Each row of numbers stands for one thing and depends on some of the facts below. Use the named rows to name the rest.

How the things are related:
Σ: refers to; γ: points at; η: uses
kilaflus Σ nerutor lodra lisko sabu
broplos Σ kesta kini brosi
kidril Σ plopludrur vivin drodredel
vafus Σ kigrutuk broton
podri Σ kigrutuk bogrim dralastas koflu labra
gulo Σ noru brosi fofizon bobi
tretu Σ vamol vusten
grutrus Σ vesis lostumim
nibegar Σ plema skuden
vibus Σ vivin vebu zezu lostumim
niro Σ rase dumem vubru
zitru Σ sabu brosi kape lostumim flisto
trostor Σ kini saguk
merik Σ grozok
traflu Σ bemam stabre
klazuk Σ bogrim
zokor Σ plopludrur mosim dralastas goduplem drodredel klabeflu vagak
volon Σ plopludrur rubis
gaskan Σ zuzun stigoza vebu
bonal Σ zuse drunum
manu Σ saflek
pluskidrom Σ plonikal migrir broton
stuvul Σ ginupe briro klabeflu
pefes Σ plavik fiklo kloklu
gruplas Σ skofel
dizon Σ stubel
drevadro Σ drunum femal fepusa
ladul Σ nira plopludrur
stezik Σ rase stako
stular Σ kape
drener Σ klefe daler skitarol platren vupal
kilaflus γ [drodredel]
skofel γ [kebredo sabu klabeflu]
bimar γ [vesis]
kidril γ [stigoza]
viga γ [brosi]
drisuru γ [vibus zetrim merik]
vupal γ [saflek]
bobi γ [skulek drener]
vesis γ [gruplas]
fepusa γ [plalekun]
saflek γ [zokor]
vafus γ [traflu]
gulo γ [kagem]
flaples γ [stuton]
tretu γ [biplik vupal]
paflo γ [stuvul]
grutrus γ [dumem]
plavik γ [flaples]
drunum γ [stigoza]
kloklu γ [vibus gruplas skulek]
mozeple γ [skulek]
stako γ [gaskan fiklo]
stuton γ [britrar stako]
ginupe γ [zokor]
skulek γ [stigoza]
vibus γ [gruplas]
daler γ [paflo broplos]
klefe γ [nira grutrus biplik]
nira γ [zaso]
vubru γ [gaskan]
flisto γ [zetrim]
noru γ [stular pefes]
zitru γ [skulek]
dustol γ [gulo zuse mekes sovi fiklo]
brosi γ [stigoza stako drodredel]
pluviklus γ [tretu]
dralastas γ [drunum]
kini γ [vivin]
zuzun γ [skulek]
pemepla γ [bogrim mekes stezik biplilam]
volon γ [femal tretu]
plalekun γ [mosim briro]
gaskan γ [skulek]
bonal γ [nerutor]
vagak γ [drunum traflu]
biplik γ [vibus]
vebu γ [gruplas skulek]
pluskidrom γ [grepi belum]
stalal γ [gaskan]
saguk γ [divegis zokor]
batul γ [paflo skulek tretu]
vutrugra γ [plalekun]
stabre γ [stigoza flisto]
kleskil γ [stuvul]
stuvul γ [broplos]
vamol γ [traflu]
kape γ [zokor]
mosim γ [begrum]
plopludrur γ [stuton]
pefes γ [viga biplilam]
grozok γ [fiklo]
platren γ [plalekun]
belum γ [kigrutuk biplik]
zaso γ [gaskan stigoza stabre skulek]
grepi γ [stigoza]
drevadro γ [vupal]
mekes γ [briro]
rebrul γ [kilaflus]
ladul γ [zuse]
briro γ [stigoza saflek]
stezik γ [flisto]
deko γ [plalekun]
torel γ [stular]
kifa γ [lostumim]
skuden γ [kini vivin]
menun γ [bogrim plema]
stular γ [vivin]
drener γ [stular lostumim]
dumem γ [stigoza viga]
vesis η kidril niro
saflek η lisko migrir vamol
podri η bemam
teklek η rubis grozok zezu stuton
nibegar η vebu drevadro vusten zitru
drunum η trostor mozeple fofizon drener
sovi η trostor pemepla stubel drodredel broton klazuk
ginupe η pefes
kagem η stubel vivin grozok stuton lostumim
kini η dizon goduplem manu
labra η drisuru kesta saguk skulek
zetrim η lodra stako briro
vutrugra η kesta
kleskil η kigrutuk bimar skulek biplik
britrar η kidril drevadro klabeflu
plonikal η traflu kilaflus
zuse η dizon broplos
grepi η koflu stubel klazuk kape
skabe η vivin begrum lostumim
rebrul η stako dustol klazuk
ladul η skitarol vamol klazuk vupal
stezik η deko femal vagak
torel η stuvul fiklo
kebredo η flaples lisko
biplilam η stigoza stako
divegis η nira nerutor

Named rows:
-.01 -.19 .06 -.06 -.03 -.06 .09 .06 .00 -.11 .07 -.11 -.02 .06 -.10 -.03 .06 .08 -.06 -.01 -.21 .03 .05 .04 .06 -.11 -.01 .03 -.01 -.07 .03 : traflu
.01 -.05 .12 -.05 -.16 -.03 .04 -.06 -.04 -.01 .08 .04 -.09 -.09 -.02 .01 -.07 -.03 .04 -.03 .02 -.04 .06 -.09 -.09 -.03 .04 -.09 -.12 .01 -.03 : nibegar
.02 -.05 .00 -.04 -.06 -.01 .06 -.04 -.03 -.04 .01 -.02 -.03 .00 .00 -.02 -.04 -.06 .03 -.02 .00 -.01 -.01 -.03 -.05 .02 -.01 -.02 -.01 -.01 .01 : viga
.02 -.05 .02 -.04 -.07 -.01 .06 -.03 -.02 -.04 .00 .00 -.03 -.01 .00 -.01 -.02 -.06 .02 -.01 .01 .00 -.01 -.03 -.02 .01 -.01 -.02 -.03 -.02 .01 : dumem
.01 .10 .03 -.06 -.16 -.04 -.03 -.03 -.18 -.08 .15 -.11 -.07 .03 .08 .02 -.02 .03 .02 -.02 -.10 -.03 -.10 -.02 -.06 -.06 -.02 -.09 -.06 -.07 .02 : sovi
.01 -.13 .09 -.06 -.03 .02 .05 -.01 .05 .10 -.04 .10 -.03 -.08 -.03 -.04 -.05 -.05 .03 .03 .07 .03 .07 -.03 -.10 .00 .02 -.05 -.10 .11 .01 : vebu
-.04 -.08 -.01 -.06 -.03 .01 .06 -.06 -.06 .04 .02 -.05 -.06 -.01 .07 -.07 .03 -.04 .02 .06 .03 .04 -.11 .04 -.03 .02 -.08 -.01 -.03 .00 -.03 : zezu
.04 .03 .01 -.10 -.06 -.02 .05 -.03 .02 -.05 -.06 .00 -.07 .00 -.14 .00 .09 -.14 .06 -.02 .05 .03 .01 -.01 .00 .04 -.01 .05 -.03 .09 .06 : skulek
.02 .00 .00 -.04 -.07 .04 .03 -.10 .00 .08 .00 .06 .09 .02 .08 -.01 .01 -.08 -.06 .01 .24 .06 .01 .01 -.14 .02 .15 .06 -.05 .03 -.03 : platren
.05 .08 .03 -.03 -.10 .08 -.02 .04 -.07 -.01 .04 .05 .03 -.01 .16 -.01 -.02 .00 -.02 .02 -.02 -.02 .13 .03 -.13 .03 .04 -.04 -.06 .09 .01 : rebrul
.10 .15 .04 -.08 -.14 .04 .06 .01 .00 -.10 -.16 .19 -.11 -.13 -.01 .03 .09 -.12 .01 .03 .04 .00 .13 -.06 .12 .08 -.15 -.02 -.22 .10 -.07 : kleskil
.03 .00 -.04 -.04 .02 .01 .02 .01 -.05 .05 -.02 -.04 .03 .03 -.04 -.02 -.01 .00 .02 -.01 -.02 .04 -.02 .01 -.10 .00 .00 -.03 .00 .02 .11 : stako
.04 -.03 .02 -.02 -.14 .00 .07 -.06 -.06 -.10 .04 .00 -.03 -.02 .05 -.01 -.05 -.06 .01 -.03 .01 -.04 .01 -.05 -.01 .01 .01 -.03 -.03 -.06 -.03 : stezik
.02 -.18 .06 -.04 -.01 .04 .08 .06 .07 -.02 -.02 .02 .05 .03 .04 -.05 .07 .01 -.10 .04 -.06 .05 .16 .08 -.03 -.02 .04 .07 -.03 .04 -.02 : vagak
.03 -.06 .02 -.03 -.05 .06 .06 -.02 .01 .01 -.03 .06 .02 -.03 .07 -.04 .00 -.07 -.02 .02 .07 .01 .08 .02 -.07 .05 .02 .02 -.03 .05 -.02 : stalal
.01 -.05 .01 -.04 -.09 -.02 .05 -.05 -.04 -.04 .05 -.05 -.01 .03 .00 -.01 -.01 -.05 .00 -.02 .02 .00 -.03 -.02 -.06 -.02 .06 .00 .00 -.05 .02 : gulo
.03 -.12 .06 -.05 .04 .08 .01 .16 .04 .01 .00 .00 .09 .06 .02 -.04 .11 .11 -.12 .05 -.15 .07 .21 .12 -.07 -.06 .04 .05 -.05 .10 .05 : vamol
.01 -.04 -.01 -.05 -.09 -.07 .07 -.06 -.08 -.07 .06 -.10 -.06 .02 -.07 .00 -.05 -.05 .06 -.05 -.04 -.03 -.11 -.06 -.01 -.03 .00 -.04 .01 -.09 .04 : bogrim
.03 -.06 .01 -.04 -.05 .06 .07 -.01 .02 .01 -.05 .08 .00 -.05 .08 -.04 .00 -.07 .00 .03 .08 .02 .08 .02 -.05 .05 .00 .00 -.05 .06 -.02 : zuzun

Name these rows:
No name comes twice in this set of rows, the named rows included.
.03 -.09 -.02 -.04 -.03 .00 .08 -.05 -.02 -.01 -.01 -.02 -.04 -.01 -.02 -.04 -.04 -.08 .05 -.02 .02 -.01 -.03 -.03 -.06 .03 .00 -.02 .04 .00 .04 => pefes
.05 -.01 -.01 -.04 .00 .06 .11 .01 -.01 .01 -.18 .18 -.03 -.10 .01 -.01 .00 -.05 -.01 .05 .04 .02 .06 -.05 .08 .04 -.16 -.05 -.16 .04 -.05 => daler
.03 -.02 .00 -.04 -.06 .00 .08 -.03 -.04 -.02 -.06 .04 -.02 -.04 -.01 .00 -.01 -.06 .01 .01 .03 .01 -.03 -.05 .01 .01 -.06 -.03 -.09 -.01 .00 => tretu
-.03 -.12 .06 -.08 -.06 -.08 .08 -.05 -.04 .03 .06 -.04 -.10 -.05 -.18 .00 -.06 -.01 .08 -.04 -.02 .01 -.09 -.09 -.08 -.06 .00 -.07 -.07 -.03 .05 => klabeflu
.02 -.04 -.01 -.04 -.01 .07 .04 .01 -.01 .07 -.06 .06 .02 -.02 .07 -.06 .02 -.05 .00 .05 .05 .04 .04 .04 -.08 .05 -.03 -.01 -.05 .10 .02 => mozeple
-.07 -.01 -.02 -.09 -.07 -.08 .02 -.15 -.11 .05 .10 -.11 -.03 .07 .00 -.01 .02 -.03 -.01 .02 .12 .08 -.26 .01 -.09 -.07 .03 .02 -.02 -.10 .01 => begrum
.00 -.04 -.02 -.03 -.03 .04 .06 -.10 .01 .08 -.03 .05 .11 .04 .07 -.01 .00 -.08 -.07 .00 .26 .07 -.01 .02 -.13 .02 .14 .07 -.02 .01 -.02 => deko
-.05 -.12 .01 -.06 -.02 .04 .02 -.03 .00 .09 .02 -.03 .00 .02 .14 -.09 .06 -.04 -.04 .10 .08 .07 -.04 .11 -.11 .02 -.01 .04 -.01 .08 -.02 => grozok
-.04 .01 .04 -.07 -.18 -.05 .00 -.08 -.16 -.08 .19 -.15 -.11 .02 .12 -.01 .01 .00 .01 .02 -.07 -.03 -.15 .00 -.03 -.05 -.04 -.06 -.04 -.09 -.04 => kagem
-.01 .00 -.02 -.07 -.04 -.04 .02 .00 -.11 .00 .05 -.11 -.06 .05 -.03 -.02 .00 .02 .06 .01 -.11 .02 -.13 .01 -.05 -.04 -.06 -.07 -.01 -.02 .09 => drodredel
.05 -.07 -.02 -.01 -.07 .07 .06 -.06 .01 .00 -.03 .03 -.03 -.07 .11 -.07 -.08 -.17 .11 -.01 .08 -.06 .07 -.01 -.13 .16 .00 -.04 .06 .09 .02 => kifa
.05 -.04 -.01 .00 -.11 .08 .07 -.07 -.01 -.04 -.01 .05 -.03 -.09 .18 -.06 -.11 -.18 .10 -.02 .09 -.09 .10 -.03 -.12 .15 .02 -.05 .05 .07 -.02 => torel
.03 -.06 -.02 -.02 -.13 -.06 .08 -.09 -.09 -.14 .08 -.10 -.01 .04 .01 .00 -.06 -.04 .01 -.06 -.03 -.05 -.08 -.06 .03 -.02 .03 -.01 .03 -.18 -.01 => zuse

Now the same things, written a new way:
Some things and their rows:
.05 -.31 .04 -.07 .09 -.08 .04 -.05 -.04 -.07 .19 .02 .07 .14 -.01 -.14 -.13 -.02 .03 -.15 .04 -.10 .02 .08 .04 -.09 -.06 -.07 .23 .05 -.04 -.09 .04 : labra
.02 -.05 .00 -.06 -.03 -.05 .10 -.11 .03 -.04 .11 -.02 -.02 .10 -.09 -.06 -.02 -.02 .05 -.08 .03 .01 -.01 .04 .03 -.04 -.04 -.01 .12 -.06 .02 .02 .03 : divegis
.03 .09 .13 -.01 .08 .10 .02 .26 .10 .02 .01 -.06 .11 -.12 -.01 .02 -.18 .06 .01 .05 .02 .05 .11 -.23 -.14 .24 .02 .09 .14 -.06 -.05 -.03 -.03 : kloklu
.07 -.04 .01 -.14 .04 -.06 .03 -.07 -.05 .00 -.06 .01 .05 .03 -.01 -.05 .10 -.03 -.02 .04 .02 .01 -.02 .04 .04 .00 .04 -.09 -.10 -.02 .05 .00 .01 : drodredel
-.15 .29 .11 -.02 -.02 .03 -.01 .16 .11 .07 .23 -.01 .08 -.05 .03 .07 -.16 -.03 .01 .19 -.01 -.05 .11 .06 -.06 .06 .02 .07 .10 .00 -.03 .02 -.03 : bobi
.13 -.12 -.09 .01 -.03 .02 -.14 .01 .04 -.01 -.27 -.01 .04 -.04 .15 .01 -.03 -.06 .02 .25 -.04 .01 -.17 .01 .10 -.02 -.01 .02 -.24 .16 -.06 -.04 .11 : brosi
-.01 .01 .00 -.01 .01 .00 -.02 -.02 -.02 .02 -.02 .00 .02 .01 -.01 .01 .06 .00 -.02 -.02 .00 .00 -.01 .02 .00 -.01 .02 -.02 -.05 .00 .01 -.02 -.01 : skofel
-.01 -.02 -.06 -.02 -.06 -.01 -.05 .07 -.10 .00 -.15 .04 -.04 .00 .01 .18 .03 .04 -.06 -.07 .06 .08 -.07 .08 .08 .00 .12 .04 .02 .15 -.04 -.12 -.01 : stuvul
.00 .00 -.01 .01 -.01 .00 -.02 .01 -.05 .01 -.05 .01 .01 -.01 .01 .03 .05 .02 -.02 -.03 .00 .00 -.02 -.01 .00 .00 .02 -.01 -.03 .01 -.01 -.02 -.02 : vafus
.00 -.05 .02 -.11 .05 -.04 .09 -.06 -.04 .01 .00 .02 .02 .05 -.01 -.07 .08 -.03 -.02 .03 .00 .00 .02 .00 .01 .01 .01 -.08 -.08 -.06 .07 .02 -.02 : trostor
.03 -.30 .06 -.10 .13 -.09 -.01 -.05 -.09 -.04 .17 .01 .20 .11 .02 -.11 -.02 -.06 -.01 -.16 .01 -.13 .01 .08 .02 -.08 .00 -.14 .09 .04 -.07 -.16 .04 : kesta
.01 -.02 .03 -.10 .01 -.05 .02 -.09 -.01 .00 .03 -.03 .09 .04 -.05 -.05 .12 -.01 .00 -.02 .01 -.01 .00 .04 .00 .01 .03 -.07 -.08 -.08 .03 -.04 .02 : plema
.00 .13 -.01 -.01 -.11 -.03 -.09 -.02 -.02 -.01 -.11 .11 -.04 .00 -.01 .05 -.04 .08 .05 .01 .03 -.01 -.06 .05 .00 .01 .07 -.06 .05 .11 .01 -.03 -.06 : grozok
.05 -.04 .03 -.09 .02 -.04 .01 -.08 .00 .01 .02 -.01 .09 .03 -.05 -.03 .11 -.02 .00 -.02 .01 .00 .02 .01 .00 .01 .01 -.09 -.08 -.07 .03 -.03 .02 : merik
.09 .07 .02 -.04 -.14 -.07 -.06 -.14 .02 -.07 -.06 .09 -.06 .08 -.09 -.08 -.09 .12 .13 -.03 .05 -.02 -.05 -.01 .01 .01 -.03 -.07 .21 .03 .06 .04 -.04 : skabe
.03 -.02 .01 -.09 .05 -.02 .05 -.05 -.02 .01 .04 .04 .08 .05 -.02 -.03 .10 .02 -.03 .03 .02 .00 .04 .00 .01 -.01 .00 -.07 -.12 -.09 .04 .01 .02 : skitarol
-.18 .37 .13 -.07 .00 .02 .04 .22 .16 .07 .29 .01 .11 -.06 .04 .10 -.20 -.09 .03 .23 .02 -.03 .14 .03 -.08 .08 .07 .11 .13 .00 -.03 .02 -.03 : mozeple
.04 -.01 -.01 -.06 .00 -.01 -.05 -.08 -.01 .01 .07 .01 .16 .05 -.04 .03 .09 .10 -.03 .00 .02 .00 .06 .01 .01 -.03 .02 -.06 -.14 -.10 -.01 .00 .03 : migrir
-.22 -.04 -.09 .23 .02 -.01 -.05 -.04 -.10 -.10 .04 -.02 .13 -.07 .13 -.07 .26 .06 .14 -.16 .01 -.05 .09 -.04 -.07 -.02 .06 .10 .07 .02 .07 .05 -.08 : fepusa

Name these rows:
No name comes twice in this set of rows, the named rows included.
.04 -.09 .02 .03 .05 .03 -.02 .05 -.03 .00 -.05 -.02 .03 -.04 .02 .00 -.02 .05 -.03 -.08 -.01 .01 .02 -.09 -.03 .06 .01 .00 .03 .01 -.03 -.05 -.01 => bimar
-.06 .13 .14 -.03 .06 .08 -.03 .23 .13 .03 .13 -.06 .12 -.09 .00 .03 -.17 .00 .01 .11 .02 .03 .12 -.12 -.12 .22 .00 .14 .15 -.06 -.02 .00 -.02 => vebu
-.04 .09 .00 .01 -.03 .01 -.03 .06 .02 .02 .01 .00 .02 -.03 .04 .06 -.02 -.01 -.01 .04 .00 -.01 .00 .01 .01 .02 .04 .01 -.01 .05 -.04 -.02 .00 => nira
.00 -.16 -.04 .01 -.01 -.01 .02 .05 -.07 -.05 .01 .03 -.07 .04 .02 .04 -.14 .04 .01 -.13 .05 .00 -.02 .07 .07 -.05 .01 .06 .23 .13 -.06 -.07 .01 => kleskil
.24 -.03 -.04 .03 .06 .00 -.17 -.08 .23 -.01 -.12 -.15 .13 -.07 .09 -.21 -.01 -.25 .12 .42 -.10 -.07 -.22 -.08 .01 -.04 -.14 -.04 -.40 .02 -.03 .02 .20 => stigoza
-.35 .69 .16 -.16 -.10 -.01 .00 .32 .23 .10 .48 .01 .19 -.05 .07 .23 -.31 -.15 .05 .38 .06 -.05 .18 .19 -.06 .07 .17 .19 .24 .08 -.05 -.03 -.02 => gaskan
.01 -.07 -.06 -.01 .01 .04 -.04 .00 -.06 .01 .03 .04 .08 .04 .04 .09 .02 .17 -.07 .05 .02 .02 .11 .01 .03 -.04 .03 -.01 -.11 -.06 -.02 .03 .00 => vamol
.04 -.04 -.02 -.14 .17 -.04 .12 .01 -.07 .02 .02 .09 -.14 .03 .02 -.11 .07 -.03 -.07 .15 .06 .00 .06 -.05 .02 .00 .03 -.10 -.11 -.10 .16 .12 -.01 => klazuk
-.04 -.18 .01 -.11 -.08 -.05 -.01 -.13 .05 -.07 .06 -.12 -.02 .11 -.07 -.05 .02 -.01 .02 -.13 .05 .10 .00 .25 .07 .13 -.15 .19 .16 -.01 .11 -.03 .04 => britrar
-.22 .09 .25 .30 -.12 .13 -.13 -.08 -.16 .20 .16 .02 -.43 -.11 -.02 -.04 .08 .23 -.22 .08 -.21 -.14 .15 .11 .04 -.10 -.34 -.18 .07 .02 .01 -.04 -.07 => stular
.09 -.06 -.04 -.06 -.05 .02 -.10 -.10 .02 -.01 .15 .03 .24 .11 -.04 .11 .06 .25 -.02 .00 .04 .01 .12 .00 .02 -.07 .01 -.04 -.18 -.15 -.06 -.02 .04 => lisko
.13 -.34 .08 .08 .07 .14 .00 .14 .05 -.10 -.14 -.15 -.04 -.07 -.06 -.09 -.18 .14 .00 -.20 .03 .17 .07 -.25 -.10 .40 -.21 .25 .35 -.07 .04 .00 -.01 => vesis
.02 .02 -.19 .28 .08 .02 -.06 -.01 .15 -.04 -.07 -.08 -.02 -.08 .14 -.11 -.02 -.25 .11 .05 -.13 -.10 -.19 -.07 -.10 -.13 -.05 .11 -.27 .01 -.08 .19 .04 => briro
.04 .07 .03 -.03 .02 -.04 -.07 -.04 .02 .01 .02 -.05 .03 -.01 -.08 -.05 .12 -.06 .01 .02 .02 -.01 -.03 .01 -.02 -.03 .02 -.08 -.07 -.04 .03 -.07 .05 => lodra

